[128 = 0]

[136 107 133  91 211 116 145 135  90 178 102 166 186   4 166 182]
N > F
[112 136 126 132  88  87 110 116 143 108 145  99 109 153 150  98]
E > L
[123 130 138 151 100 114 114 135 154 106 141 105 126 159 121 130]
E > J
[150 122 193 156 108 166 156 128 174 115 152 125 104 197 104 143]
Z > R
[122 136 152 152  95 119 115 127 135 122 144 108  90 167 113 138]
E > J
[110 144 174 148  82 119 128 126 149 165 141 118 109 180 134 115]
E > L
[121 124 157 138 100  87 122 130 146 110 129 107 112 140 154 125]
E > L
[139 142 131 137 102 137 137 122 149 101 132 121 106 164 100 137]
Z > T
[112 110  78 146 102 151 119 125 107 111 150 113 103 128 161 132]
N > F
[114  97 127 159 113 122 114 105 118  84 146  93 120 125 124 121]
N > U
[135 125 173 121 121 152 147 128 137 102 123 121 113 150 103 122]
Z > R
[133 137  91 131 137 149 137 132 129 116 140 140 116 142 133 126]
A > Y
[140 143  99 147 120 155 137 122 149 107 153 117 111 185 128 128]
A > Y
[116 125 187 152  99 111 122 131 144 122 132 107 114 161 131 136]
E > L
[113 149 137 148 117 155 130 125 144 113 151 127 111 156 100 141]
Z > T
[134 123  50 155  95 134 116 109 132  93 140 108 100 154 146 121]
A > G
[127 136 154 139  91 114 116 124 138 123 133 110 112 165 144 123]
E > X
[121 122 156 128  96 101 117 127 124 131 132 114 111 157 134 126]
E > L
[122 114 134 154 106 158 120 122  81  95 145 110 131 137 128 136]
N > F
[127 128 143 157  96 144 124 125 139 104 143 117 115 187 113 131]
Z > T
[122 121  43 142  99 109 118 118 113 123  88 109 123 114 139 130]
N > U
[142 121   4 110 120 117 109 113 140 111 114 129 112 101 126 105]
Z > D
[124 109 112 165  73 126  90 110 128  90 157  98 116 168 124 132]
N > U
[130 146  58 141 107 134 108  99 142 120 124 138 103 159 118 113]
Z > D

[228  37  55 111 139 172 124 130 123 126 109 139 145 109 100 126]
[92] > PZ
[176 120 162 132  81 153 120 119 115 136  83 149 131 118 117 125]
[88] > QN
[151  78 103 120 128  85 125 146 128 126 123 129 141 118 121 131]
[92] > PZ
[103 129 161 126 102 109 130 117 114 139  96 110 130 126 109 112]
[88] > DR
[123 124 173 136  65  79 132 110 132 139 103 138 143 122 113 125]
[88] > QN
[186  98 155 125  92 154 127 120 116 134 117 140 154 133 125 139]
[88] > QN
[184  90  71 103 138 117 133 124 113 135 148 141 122 120 119 129]
[92] > Zm
[185 102 118 133  88 155 121 113 130 127 107 119 147 143 136 118]
[88] > RJ
[175  71 106 125  98 121 119 120 109 136 112 122 146 133 108 112]
[95] > QC
[113  91 129 113 133 107 121 132 111 135 134  94 137 131 134 105]
[92] > Zm
[203  99 138 139  61 115 120 129 117 142 123 142 152 114 121 127]
[88] > QN
[179  92 140 139  89 135 121 112 137 131 136 157 160 128 120 114]
[95] > Mj
[160  79  96 136 104 116 126  94 114 129 140 149 141 125 108 110]
[95] > Mj
[171  73 107 123 107 141 120 121 129 125 110 132 134 142 123 118]
[95] > QC
[201  93 108 144  70 127 124 100 117 124 127 140 149 117 136 133]
[88] > QN
[104  98 132 121 166 144 117 141 125 129 115 127 120 125 110 121]
[92] > PZ
[113 136 148  97 171 205 123 137 132 148  77 124  94 129 123 118]
[92] > QD
[123 162 167 111 138 190 122 125 132 142  80 130 113 130 132 123]
[88] > DR
[105 114 164 138  83  81 126 130 127 123 118 117 161 137 116 112]
[88] > RJ

[121 198  90 151 116 120 167 122 107 137 128 135 134 115  95 157]
P > <53>
[135 158  82 121 139 136 157 133 127 128 114 139 140 154 141 131]
W > <36>
[117 189  82 123 132 135 141 122 136 125 100 133 140 126 114 141]
W > <36>
[118 140 146 148 125 129 157 121 109 122 127 128 121 112  99 133]
V > <28>
[120 165 142 148 126 126 127 124  75 132 114 142 126 114 108 123]
V > <57>
[125 140 136 117 121 114 153 124  98 131  92 115 137 141 106 142]
C > <51>
[109 192  81 157 126 122 141 126 107 131 147 125 138 112 111 160]
P > <32>
[111 218  98 162 117 124 166 143 108 136 148 127 127 117 130 147]
P > <32>
[121 226  76 143 132 125 153 129 114 142 177 129 121 127 112 132]
P > <47>
[114 132 153 162 108 126 159 126 104 138 115 134 123 118 107 127]
C > <58>
